Below is a small trained network, with its code and all its weights. Each question gives an input and a class and asks what happens when units are switched off, that is, made to give their printed mean instead of their output.

import numpy as np


def w(rows, s, z=0):
    codes = np.array(rows[::2]) - 128.0
    scale = np.full(codes.shape[1], s)
    scale[-1] = z or s
    return codes * scale


def f(y):
    return np.maximum(y, 0)


def log_softmax(a):
    a = a - a.max(-1, keepdims=True)
    return a - np.log(np.exp(a).sum(-1, keepdims=True))


def net(x, mask):
    res = np.array(x, float).reshape(1, 6) / 4 @ E
    y = f(res @ A[0][:, :-1].T + A[0][:, -1])
    res = res + np.where(mask, y, B[0][:, -1]) @ B[0][:, :-1]
    return log_softmax(res[-1] @ U[:, :-1].T + U[:, -1])


A, B = {}, {}
E = w([
[119,116,116,116],'x0',
[128,128,127,129],'x1',
[136,11,134,248],'x2',
[135,133,140,130],'x3',
[255,144,8,136],'x4',
[119,121,119,125],'x5',
],0.0055)
A[0] = w([
[160,92,167,217,172],'neuron 1',
[151,187,145,77,101],'neuron 2',
[121,175,121,2,85],'neuron 3',
[127,63,114,173,103],'neuron 4',
[118,184,134,52,88],'neuron 5',
[133,67,136,187,75],'neuron 6',
[188,136,58,123,79],'neuron 7',
[76,147,199,148,132],'neuron 8',
[143,62,145,183,86],'neuron 9',
[193,144,49,125,77],'neuron 10',
[189,146,77,135,126],'neuron 11',
[140,135,78,159,254],'neuron 12',
[11,122,217,92,81],'neuron 13',
[146,97,147,191,176],'neuron 14',
],0.0075,0.0076)
B[0] = w([
[75,200,104,94,202],'neuron 1',
[67,164,53,168,150],'neuron 2',
[81,190,39,229,164],'neuron 3',
[78,159,73,143,157],'neuron 4',
[71,178,52,244,153],'neuron 5',
[45,232,16,254,149],'neuron 6',
[201,52,171,253,152],'neuron 7',
[193,73,169,145,167],'neuron 8',
[93,188,64,170,154],'neuron 9',
[195,65,173,230,156],'neuron 10',
[184,63,186,152,170],'neuron 11',
[102,108,195,15,254],'neuron 12',
[211,43,181,233,177],'neuron 13',
[86,187,87,82,194],'neuron 14',
],0.0066,0.0079)
U = w([
[62,217,2,226,1],'0',
[219,15,184,243,11],'1',
[119,127,140,45,229],'2',
[117,128,134,50,193],'3',
[122,136,140,40,181],'4',
[116,126,135,55,143],'5',
],0.0092,0.0051)

Each question gives the input, the list of numbers given to net, and the class t.
The units are the neurons (one row each of A and B). Each row of codes is followed by its name. A weight is (code - 128) times the scale printed after its matrix; where a second scale follows, it is the last column's (A, B and U).
mask holds one flag per neuron, in row order. A switched-off neuron (its flag False) gives its mean, the last column of its row in B, instead of its output. The means were averaged over made-up inputs and are rounded, as every weight is.
A unit's drop is (log p(t) with every unit on - log p(t) with that unit switched off) / (log p(t) with every unit on - log p(t) with every unit switched off).
The circuit of an input: a set's keep is (log p(t) with only the set's units on - log p(t) with every unit switched off) / (log p(t) with every unit on - log p(t) with every unit switched off). Starting from the 12 units with the biggest drops (on a tie, the unit counted first), units are removed one at a time, each time the one whose removal leaves the highest keep (on an exact tie, the one counted first), for as long as the keep stays at least 0.8.
circuit, biggest first: the units of the circuit, biggest drop first
k most important neurons: the k neurons with the biggest drops, biggest first
drop of u: that unit's drop, to one decimal
input [-1,4,8,-5,0,4], class 0: most important neuron => neuron 6
input [-4,-5,7,-5,5,0], class 0: circuit, biggest first => neuron 6; neuron 1
input [2,4,-1,2,-6,1], class 1: circuit, biggest first => neuron 13; neuron 8
input [-1,2,-3,-3,-4,-4], class 1: 4 most important neurons => neuron 13; neuron 1; neuron 14; neuron 12
input [3,0,7,-7,-3,4], class 0: circuit, biggest first => neuron 6; neuron 9
input [1,-1,-7,-3,-5,-7], class 0: circuit, biggest first => neuron 3; neuron 5
input [-4,-6,3,4,-7,-2], class 1: 3 most important neurons => neuron 13; neuron 8; neuron 12
input [3,-3,-8,0,-6,7], class 0: 2 most important neurons => neuron 3; neuron 5
input [-8,2,-8,7,5,2], class 0: 3 most important neurons => neuron 3; neuron 5; neuron 2
input [1,3,7,-7,-6,4], class 0: circuit, biggest first => neuron 6; neuron 9
input [-3,1,8,2,-5,1], class 0: circuit, biggest first => neuron 6; neuron 1
input [-6,-5,-8,3,-4,5], class 0: circuit, biggest first => neuron 3; neuron 5
input [-2,4,-1,0,-6,1], class 1: drop of neuron 8 => 0.2
input [-3,-1,6,0,-4,-4], class 0: drop of neuron 9 => 0.2
input [4,-3,0,5,-6,6], class 1: drop of neuron 1 => 0.1
